qq-mz: [-30  10   8 -28   0   2 -33  19 -30 -11  28   7  -2   4 -23  32  16 -16
  32   4   0 -16  10   5   3  17  14  -1 -44   1 -15  16 -15   2  32  23
 -39  18   3  -7 -17]
fr-nq: [  2  -5  -4 -14 -36  15   1  -3   5   4  -2   2  -6   6 -19 -34  -2   1
  15  -8  -2  -1   7 -11  -6  16  -6  14 -11   3   8   6  17   0  -2 -11
  10 -11  -1  -7 -21]
hz-cp: [-16  18  -3   7 -13 -32 -47  24 -31 -24 -43  22 -27  -6  13  -6 -25  22
 -11   5  16  -5 -23 -26   2  -6  36  -7 -10  35  41  -7 -21   9 -33  17
  15  13 -22  -6  -5]
fr-nq: [-23   7 -12  14  22 -13   1   7 -32  -9  -4  -3   9 -44  15   9 -19  -7
   9 -26 -17 -15 -12  -9  12 -50  13   5  11   9   1 -30 -13  -7  20  -4
 -24   3 -14   5  22]
tp-tb: [ 17   0   4   7  13  12  -6  15 -10  -2   3  23   0   6 -17   3  -5  -9
  -2  20  -5  -1   0   0  12   4  12 -20 -24  -8 -25 -24  -3  -4   6  19
  -1   7  -2  -1 -13]
[ -5 -10  16 -19  -7  17 -12  10   4 -26 -21 -18 -24  40  16 -10   4  -7
   7  -5  -6 -19  16   2 -44  14  -2 -10   0   1  16  -1   7 -13  -1  -9
   9  14   6   2 -11] => fr-nq
fp-mp: [-14 -15 -23   5   9  -9   7  -5  32  -3  28 -22 -30  34 -12  -3  -3  25
  -1  -4  -6  10   6  12 -11 -13   7  36  10  14   1  37 -12 -31  10 -23
  17  26 -12 -21  26]
hz-cp: [-12 -12 -18  -8   8 -11  -2  -1 -10  -3   8  14  -1  -9 -15 -26  -8   6
   2   3 -36   9  23  -1   0   3  -9  -9  -5  14   5  -2  25   4  -2  -5
   0  -5 -18 -16 -29]
tl-tg: [ 41  -1   5  26  21   9  -9 -16  -9 -26   2   3 -13   5  14 -29   0  -3
 -14  16  -8  -2   1 -10 -17 -12  12  14  -9  -6 -32 -22  29  29  33  32
  -6   1   5 -15 -35]
mc-rz: [-18  20   9  -8  -7 -21 -25  11  19  13 -50 -13   6 -28  14 -12 -21  -2
  43 -10 -23  21 -29  11   2   5   4  46 -32  -1 -13   6 -18   7 -10  11
  27  41  12  34  -9]
[-19  20  51   2 -18  17 -19 -16  -1  14  17  12 -23  17  19  -8  -6   8
   3   5  36  -8 -16 -11 -25   6   4   5 -20  14   6   8  11   7   5  20
  16  -7   1   8   8] => fp-mp
[ -1  -4  -9 -13  13   1 -21  14  -5   9   6   6  16 -24 -34  -4   7 -22
  19  25  17  -1   0  13   5 -47   4 -14 -19 -18  18  -5 -22  -3   0  -4
 -51 -14  24  22  18] => qq-mz
[-32 -14 -22  -9 -13 -12  28  -5   8  19  -3  25  -9  -6   9 -17  17  13
  24   4  16  -4  -8 -14  16  23 -23 -20  11  19  -6  16  12 -39 -41  -5
   8 -12   2 -10  38] => tl-tg
[-18  -4  -6  -1  -5  -6 -11   1   0 -40  -5  -4 -11   8  -7  -5  -6  -2
 -22  18  14  14  27 -35   3  -2   3  -7  16   7  29 -14  -9   6  13  22
 -10   3 -27 -21  14] => mc-rz
[  8 -20  22 -19  -8  12 -20 -16  10  38  26   6 -33   6   8  16  20  21
  14   9 -22  12   3  26   5   7   0 -23 -25 -53  33  16  10   8 -25  12
 -14   9 -19  -7  -7] => hz-cp
tp-tb: [-11   0 -20   9  11  26 -14  -8  -9 -10  -6  12 -15 -28 -15 -10  18   0
   8   6 -18   6  -6  10  13  14   7   3  -1 -15  -3 -18  -9  12  31  21
   6   8   3 -14 -18]
[ -1   4  20  25  -7  16   8   0  -6  25   2   2 -22  12  -9   1   3  -5
  12  -7  18  15   7  11 -32  22   9  -6 -12  -6  -1 -27  -9  16   6  18
 -18   5  -9   0  -2] => fp-mp
qq-mz: [-21  -3  -3 -12  24   5  -2 -12 -16  11   4   6  -9 -14   8   9 -11  16
  -9  15 -17  16   9 -19  24 -10 -48 -22  11  -1  -5 -24  16 -19  -1   4
 -15  16  13  13 -12]
jl-gq: [ -1  22   9 -11  11   1 -37 -20  34   9 -24   6  18  13  23 -10  -2  12
 -10   4  22 -11 -27   0 -22 -26  -3   4 -37 -10   8 -31  15  10   7 -27
 -25 -11 -20   8  22]
[  1  25  -5  -3  19   5 -28 -16  14  29  -1  -1   6  -5   9 -16 -11   2
 -13  -9   1  -6   3   0 -11  -2  14 -12 -25 -10  22 -36  -1 -11 -11  -4
 -13  -2 -12  10  12] => jl-gq
jl-gq: [-15   0 -13  14 -27  17  31  -1 -29 -12  -4   9  -1 -11 -12  16   5   2
   7  11   2  32   1  -7  13  21  -4 -14  42  -2  -3  11  -7  -5  15  26
   6  16  34 -21 -19]
[-13  33 -27   5 -22 -33  23  -2  29  27  13   3 -17 -35 -44 -18 -11 -17
  12 -49  12  -7 -17  -9   8   6  15  29 -17 -17  -1  24 -19 -16   7  -7
 -18 -24  26  -8  -5] => qq-mz
[ 12 -19   4  -1  22   1   6  -4  20  -1  -1   6 -15   5  -9 -10  28  -2
  28   8  -5  14  18 -27   3  25 -25   2  17 -26   1   1  17  -2 -16 -15
   2  17  -6  -5 -11] => fr-nq
[ 15   0  -4 -12  43  -9  -7  -7  33  -8  19  -8   0   3 -10 -34 -18 -34
  13 -31   7 -22   5   3 -28   7  -4  28   0  19  23  -1  28   7 -18 -18
  11 -15 -38  15  22] => jl-gq
[ -1  12 -11  -5  -4 -37  25   5   3  -8  -6 -25  13  14  20   1 -10   4
  14   6   6 -18 -17   2 -34 -17  -1  14   7  18  21  -3 -11 -14 -15  -1
  -8   8  27  21  19] => tp-tb
[ 15  14 -17  17  -3  -8   5  -4 -27 -17 -14  11  -6  -5  -1   3   0  -9
 -22  -4  16   3 -11  -1  13  -2  -1   8 -25  33 -11  17  -8  17   3   1
  -2  14 -13  11  -6] => hz-cp
[ -2   9  -7 -11  -3   6  -6 -34   9  26  23  -9   1  12  11  29   0 -13
  15 -13  32   9 -28 -24   7   2  24 -32   0 -12 -20 -21 -11 -24 -14  -6
  -2 -13  35  -3  14] => hz-cp
mc-rz: [ 32   6  -4  -2  15  28   5   5  19   2  16  27   2  14  37  13  17 -19
  -6  12 -11 -11 -32  31   1 -48 -15 -33  19   9  28   7  21 -32   7  -4
 -20  -1   8  -4 -24]
fp-mp: [-30  -3  -9  -1  -7 -12  12 -10  -1 -15  13  -8 -20   0   0 -24  20  18
  18  22  30  16  31  -1 -32  28   6   8   7  20  -1  -9  13  -1  18  -4
  -3   6  10 -17  21]
[ 20 -28 -10 -11  14   4  -5  -3 -13 -10   6   7   4 -17 -37  20   4 -20
  13 -10 -18  -6   7   5 -21   3   2  32  21  15  18   9   6 -21  14  12
   8   5  -4  25  14] => jl-gq

ljsm: [  1 -22 -13   1  -4  -7   5   9  18  27  18 -18 -15   1   5   1  -7  -2
   5  26  10   0   9 -21  16  15  -3 -33   1  -4   6  19   1 -12  -9  -3
   0   6  31  -9  -9]
ggrp: [-16  -4   0 -14 -20   0  -6 -19  -8 -19 -10   7  -3  -6   6  -3  11  -9
  -5  -1  23  -9  -3 -14 -13  10  -7 -28   3  -3   9   6  -2 -24  10  -5
  14  -6  -7   6 -18]
dtth: [  8 -12  -1 -24  -3  -8   8  -7  17   6  17  24 -16 -15 -23  20   4   7
  -9  28  -9  26   6  25  12   5   1 -14  13   4  24 -28   3  -2  -5  25
 -14   2  -2  -7 -13]
ljsm: [-22 -38  -2   1 -14  -6  27   9   0  -4   7 -20 -40   6  14 -16 -22   3
  -6  -7   4 -14   9  -3  -5  50  30   9 -11 -15  15 -23  11 -17 -22  -9
  -9  21  10  13   7]
[  6  -7   8  21 -22  -8   5  -4   0  10   5 -28 -32 -20   1 -18 -35  -7
  11 -17 -26   7   7  -6   4  29  35  17 -11  -6 -14 -39 -13 -16  15 -15
 -12  20  12  21  12] => ljsm
qsbg: [-10   4 -16  19  16  -7   8  -6  -1   3 -16 -10  -6  19   1 -13 -15 -10
  -1   1  -5  -8 -18 -11  -8  -2  -9  -9  14 -15   0  14   6  15   8  -5
   8   1   6  -7  -8]
[  7  28  11  19  13 -15  -4  -2 -20 -22  -6 -21   1   1   4 -16  28  -4
   5 -27 -25   5   1  22 -11 -20  18  20  12  -5  -5 -22 -27   3  -9 -27
 -13  -8 -17  26  18] => ljsm
